Below are the code and all the weights of a small trained network. Each question names an input and a class and asks about switching units off, where a switched-off unit gives its printed mean instead of its output.

import numpy as np


def w(rows, s, z=0):
    codes = np.array(rows[::2]) - 128.0
    scale = np.full(codes.shape[1], s)
    scale[-1] = z or s
    return codes * scale


def f(y):
    return y / 2 * (1 + np.tanh(0.7978845608 * (y + 0.044715 * y**3)))


def log_softmax(a):
    a = a - a.max(-1, keepdims=True)
    return a - np.log(np.exp(a).sum(-1, keepdims=True))


def net(x, mask):
    res = np.array(x, float).reshape(1, 5) / 4 @ E
    y = f(res @ A[0][:, :-1].T + A[0][:, -1])
    res = res + np.where(mask, y, B[0][:, -1]) @ B[0][:, :-1]
    return log_softmax(res[-1] @ U[:, :-1].T + U[:, -1])


A, B = {}, {}
E = w([
[38,137,127,76,226,136,75],'x0',
[201,185,61,157,204,195,146],'x1',
[128,128,128,128,127,128,128],'x2',
[116,230,74,148,119,3,128],'x3',
[183,203,247,52,139,125,109],'x4',
],0.0072)
A[0] = w([
[85,132,124,118,181,126,104,67],'n0',
[129,157,110,138,120,95,106,63],'n1',
[143,175,217,115,144,112,104,51],'n2',
[172,131,127,156,60,141,148,63],'n3',
[95,121,136,122,182,115,110,60],'n4',
[167,167,94,144,167,171,131,61],'n5',
[95,95,71,153,130,128,138,12],'n6',
[155,159,169,116,130,130,109,55],'n7',
[145,136,133,146,96,134,136,72],'n8',
[89,103,166,124,105,94,130,67],'n9',
[120,86,145,117,104,87,109,84],'n10',
[177,112,139,148,77,109,147,47],'n11',
[107,90,67,141,120,132,124,27],'n12',
[65,51,4,177,111,124,129,7],'n13',
[143,170,154,88,119,140,132,58],'n14',
[64,137,128,117,190,136,121,72],'n15',
[163,149,91,122,167,152,145,70],'n16',
[83,131,120,108,177,123,106,68],'n17',
[167,124,125,142,88,124,144,67],'n18',
[132,152,86,100,119,89,128,33],'n19',
[57,109,158,123,74,103,134,81],'n20',
[76,102,166,122,100,100,149,100],'n21',
[45,136,136,116,199,137,127,74],'n22',
[127,137,123,121,111,138,142,75],'n23',
[178,148,83,151,171,173,121,83],'n24',
[136,95,146,138,128,176,114,52],'n25',
[85,111,141,110,83,113,123,68],'n26',
[198,105,113,150,80,112,127,69],'n27',
[127,157,122,153,130,88,109,58],'n28',
[143,83,138,118,131,164,124,29],'n29',
[166,167,210,119,134,125,141,42],'n30',
[115,168,105,121,126,85,133,1],'n31',
[163,161,94,120,173,147,145,70],'n32',
[80,100,164,135,90,97,115,72],'n33',
[112,102,147,122,112,96,128,63],'n34',
[114,103,149,123,115,97,126,54],'n35',
[155,170,80,146,156,173,134,66],'n36',
[159,173,191,93,159,120,128,38],'n37',
[113,232,68,151,131,3,135,30],'n38',
[126,45,163,112,128,239,135,66],'n39',
[191,123,112,149,50,132,121,53],'n40',
[111,124,138,123,103,123,116,90],'n41',
[112,115,132,103,112,113,143,90],'n42',
[67,147,134,112,165,138,115,51],'n43',
[115,90,153,127,106,88,117,75],'n44',
[131,94,147,131,131,175,130,38],'n45',
[133,88,158,139,139,180,122,10],'n46',
],0.016,0.0052)
B[0] = w([
[158,123,126,116,125,82,143,161],'n0',
[93,131,127,131,137,126,139,146],'n1',
[162,120,126,130,132,201,159,194],'n2',
[166,131,119,121,112,64,158,169],'n3',
[154,131,126,129,125,92,145,152],'n4',
[139,137,128,135,121,128,57,182],'n5',
[153,123,135,137,127,181,159,163],'n6',
[144,129,129,122,135,166,146,158],'n7',
[142,127,119,121,143,110,135,135],'n8',
[130,129,123,136,123,134,83,155],'n9',
[131,125,129,141,134,130,92,150],'n10',
[163,127,127,121,132,76,144,159],'n11',
[150,127,132,127,131,178,151,161],'n12',
[186,132,132,113,127,237,179,232],'n13',
[144,124,122,119,124,166,145,159],'n14',
[164,122,131,113,130,69,144,172],'n15',
[136,129,122,143,126,130,78,167],'n16',
[160,129,125,124,134,81,149,162],'n17',
[152,130,131,118,124,93,140,150],'n18',
[91,131,128,131,129,125,141,146],'n19',
[134,126,131,134,129,132,59,172],'n20',
[131,130,117,140,125,131,76,163],'n21',
[173,127,126,124,119,51,157,184],'n22',
[133,121,131,129,130,123,132,121],'n23',
[137,128,132,150,122,136,52,190],'n24',
[74,124,131,119,136,125,138,155],'n25',
[130,139,132,135,127,133,87,151],'n26',
[165,129,131,115,140,75,143,168],'n27',
[92,139,135,128,119,121,140,148],'n28',
[79,125,122,111,123,123,135,150],'n29',
[162,131,118,123,133,185,168,183],'n30',
[83,133,126,132,129,120,140,149],'n31',
[136,113,136,140,120,126,70,172],'n32',
[131,129,128,136,137,134,71,163],'n33',
[129,138,137,142,139,132,105,138],'n34',
[130,133,129,143,130,132,108,136],'n35',
[135,134,126,145,137,136,60,180],'n36',
[158,124,133,132,123,197,155,190],'n37',
[2,115,132,117,127,121,149,247],'n38',
[13,133,121,133,134,115,154,227],'n39',
[168,123,136,121,134,64,154,172],'n40',
[128,129,116,139,125,130,117,130],'n41',
[129,128,128,139,128,131,115,131],'n42',
[162,136,129,127,126,84,147,159],'n43',
[132,124,128,145,124,128,95,149],'n44',
[75,127,128,113,132,125,135,153],'n45',
[68,135,141,122,113,118,145,157],'n46',
],0.049,0.013)
U = w([
[87,106,135,169,116,114,138,251],'0',
[231,110,136,174,117,208,152,12],'1',
[200,113,131,225,113,119,3,157],'2',
[236,105,132,156,121,30,147,62],'3',
],0.0058,0.0017)

Each question gives the input, the list of numbers given to net, and the class t.
The units are the neurons (one row each of A and B). Each row of codes is followed by its name. A weight is (code - 128) times the scale printed after its matrix; where a second scale follows, it is the last column's (A, B and U).
mask holds one flag per neuron, in row order. A switched-off neuron (its flag False) gives its mean, the last column of its row in B, instead of its output. The means were averaged over made-up inputs and are rounded, as every weight is.
A unit's drop is (log p(t) with every unit on - log p(t) with that unit switched off) / (log p(t) with every unit on - log p(t) with every unit switched off).
The circuit of an input: a set's keep is (log p(t) with only the set's units on - log p(t) with every unit switched off) / (log p(t) with every unit on - log p(t) with every unit switched off). Starting from the 12 units with the biggest drops (on a tie, the unit counted first), units are removed one at a time, each time the one whose removal leaves the highest keep (on an exact tie, the one counted first), for as long as the keep stays at least 0.8.
circuit, biggest first: the units of the circuit, biggest drop first
most important unit: the unit with the biggest drop
top k neurons: the k neurons with the biggest drops, biggest first
drop of u: that unit's drop, to one decimal
input [-5,2,8,8,6], class 0: most important unit => n38
input [-8,8,7,4,5], class 2: top 3 neurons => [n24; n5; n36]
input [4,-8,0,-5,7], class 2: top 2 neurons => [n13; n20]
input [8,-8,-6,0,4], class 2: top 3 neurons => [n20; n33; n21]
input [5,6,-6,-5,2], class 2: top 2 neurons => [n38; n24]
input [-2,7,2,8,8], class 0: top 3 neurons => [n38; n13; n31]
input [-8,6,-5,3,-5], class 3: top 2 neurons => [n40; n3]
input [0,-1,8,-5,4], class 0: top 2 neurons => [n39; n13]
input [-2,-6,-8,4,6], class 1: top 2 neurons => [n2; n30]
input [7,-3,-7,6,5], class 3: top 2 neurons => [n22; n39]
input [2,8,-7,-1,-7], class 2: top 2 neurons => [n24; n36]
input [0,-6,-8,4,-6], class 1: top 2 neurons => [n13; n6]
input [-8,6,5,3,7], class 3: top 2 neurons => [n13; n40]
input [8,-4,5,0,8], class 1: top 3 neurons => [n2; n37; n30]
input [-8,2,-6,-8,-2], class 0: circuit, biggest first => [n39]
input [-7,-7,-5,6,-5], class 2: drop of n33 => 0.7
input [-5,2,-8,-2,4], class 3: drop of n3 => 0.1
input [-2,2,-6,-8,-6], class 0: drop of n39 => 2.7
